Below are the code and all the weights of a small trained network. Each question names an input and a target symbol and asks about switching units off, where a switched-off unit gives its printed mean instead of its output.

import numpy as np


def w(rows, s, z=0):
    codes = np.array(rows[::2]) - 128.0
    scale = np.full(codes.shape[1], s)
    scale[-1] = z or s
    return codes * scale


def f(y):
    return np.maximum(y, 0)


def softmax(a):
    e = np.exp(a - a.max(-1, keepdims=True))
    return e / e.sum(-1, keepdims=True)


def log_softmax(a):
    a = a - a.max(-1, keepdims=True)
    return a - np.log(np.exp(a).sum(-1, keepdims=True))


def net(x, mask):
    ids = ['ΓΘΞΠΦαζηλμσ'.index(c) for c in x.split()]
    T = len(ids)
    res = E[ids] + P[:T]
    q, k, v = (res @ M[0].T for M in (Q, K, V))
    z = softmax(np.where(np.tri(T) > 0, q @ k.T / 2**0.5, -1e9)) @ v
    res = res + np.where(mask[0], z, O[0][:, -1]) @ O[0][:, :-1]
    y = f(res @ A[0][:, :-1].T + A[0][:, -1])
    res = res + np.where(mask[1:9], y, B[0][:, -1]) @ B[0][:, :-1]
    return log_softmax(res[-1] @ U[:, :-1].T + U[:, -1])


Q, K, V, O, A, B = {}, {}, {}, {}, {}, {}
E = w([
[100,155,141,95,54],'Γ',
[81,102,122,92,103],'Θ',
[156,205,88,128,47],'Ξ',
[107,215,114,115,75],'Π',
[98,170,149,92,44],'Φ',
[56,225,149,180,189],'α',
[40,78,142,53,179],'ζ',
[155,110,107,249,182],'η',
[91,216,189,106,57],'λ',
[97,215,146,106,78],'μ',
[185,187,69,166,23],'σ',
],0.017)
P = w([
[125,123,6,113,152],'0',
[95,154,103,105,101],'1',
[109,126,113,114,111],'2',
[123,122,121,121,117],'3',
[125,118,127,131,129],'4',
[128,118,134,129,136],'5',
[128,117,131,139,145],'6',
[143,118,137,124,127],'7',
[135,115,138,135,139],'8',
[151,122,146,125,117],'9',
[143,117,145,136,135],'10',
],0.02)
Q[0] = w([
[135,226,60,78,129],'head 0',
[179,100,115,245,185],'head 0',
],0.012)
K[0] = w([
[148,187,100,119,99],'head 0',
[154,88,196,245,136],'head 0',
],0.011)
V[0] = w([
[31,157,246,98,15],'head 0',
[227,156,92,178,2],'head 0',
],0.0036)
O[0] = w([
[96,154,60,226,114,6],'head 0',
[2,120,221,236,246,188],'head 0',
],0.0088,0.0013)
A[0] = w([
[167,159,154,2,64,214],'neuron 0',
[125,181,197,176,152,218],'neuron 1',
[110,87,142,104,64,223],'neuron 2',
[204,103,45,124,132,3],'neuron 3',
[140,80,158,63,151,14],'neuron 4',
[188,102,7,136,81,76],'neuron 5',
[33,106,140,156,41,185],'neuron 6',
[95,31,121,98,146,187],'neuron 7',
],0.0086,0.0031)
B[0] = w([
[114,145,69,162,89,255],'neuron 0',
[205,61,41,182,35,222],'neuron 1',
[137,197,65,178,147,202],'neuron 2',
[72,170,194,121,135,142],'neuron 3',
[215,85,122,113,60,161],'neuron 4',
[11,205,255,134,182,168],'neuron 5',
[139,164,113,146,209,234],'neuron 6',
[145,181,91,254,134,198],'neuron 7',
],0.0071,0.0073)
U = w([
[61,93,148,143,138,32],'Γ',
[74,88,151,101,125,77],'Θ',
[70,97,178,127,142,129],'Ξ',
[101,126,159,115,148,47],'Π',
[77,103,169,106,142,109],'Φ',
[122,145,139,106,173,43],'α',
[151,68,36,156,77,253],'ζ',
[8,254,130,192,218,202],'η',
[82,110,141,141,145,87],'λ',
[90,115,152,121,157,93],'μ',
[7,39,160,155,94,79],'σ',
],0.0062,0.0041)

Each question gives the input, a string of symbols that net reads in full, and the target symbol t.
The units are the heads (2 rows each of Q, K, V and O) and the neurons (one row each of A and B). Each row of codes is followed by its name. A weight is (code - 128) times the scale printed after its matrix; where a second scale follows, it is the last column's (O, A, B and U).
mask holds one flag per unit, heads first, then neurons. A switched-off unit (its flag False) gives its mean, the last column of its rows in O or B, instead of its output. The means were averaged over made-up inputs and are rounded, as every weight is.
A unit's drop is (log p(t) with every unit on - log p(t) with that unit switched off) / (log p(t) with every unit on - log p(t) with every unit switched off).
The circuit of an input: a set's keep is (log p(t) with only the set's units on - log p(t) with every unit switched off) / (log p(t) with every unit on - log p(t) with every unit switched off). Starting from all 9 units, units are removed one at a time, each time the one whose removal leaves the highest keep (on an exact tie, the one counted first), for as long as the keep stays at least 0.8.
units of the circuit, in order: the units of the circuit, biggest drop first
unit that matters most: the unit with the biggest drop
k most important neurons: the k neurons with the biggest drops, biggest first
drop of u: that unit's drop, to one decimal
input λ ζ λ Γ, target η: units of the circuit, in order	[neuron 1; neuron 6; neuron 2]
input Ξ Ξ ζ, target η: units of the circuit, in order	[neuron 7; head 0]
input μ μ Ξ, target η: units of the circuit, in order	[neuron 5; neuron 1]
input ζ ζ λ λ η α α λ λ, target ζ: units of the circuit, in order	[head 0]
input Φ ζ ζ Θ, target η: 2 most important neurons	[neuron 1; neuron 5]
input η μ ζ Ξ, target η: units of the circuit, in order	[neuron 5; head 0]
input ζ Γ σ, target η: 2 most important neurons	[neuron 5; neuron 6]
input ζ α λ Ξ Ξ Π Θ ζ ζ, target ζ: 2 most important neurons	[neuron 4; neuron 0]
input Γ η Ξ λ Γ Θ, target η: 2 most important neurons	[neuron 1; neuron 7]
input Ξ μ ζ, target η: 4 most important neurons	[neuron 7; neuron 1; neuron 6; neuron 2]
input ζ ζ η Φ ζ σ ζ μ Θ Ξ μ, target ζ: drop of neuron 7	0.0
input λ Ξ ζ σ ζ Φ λ ζ λ ζ, target ζ: drop of neuron 5	0.1
input ζ α Θ Θ ζ λ μ Ξ μ, target ζ: drop of neuron 5	0.3
input ζ Ξ λ η Π Γ α η ζ Γ λ, target ζ: drop of neuron 5	0.2
input η Φ Φ, target η: unit that matters most	neuron 6
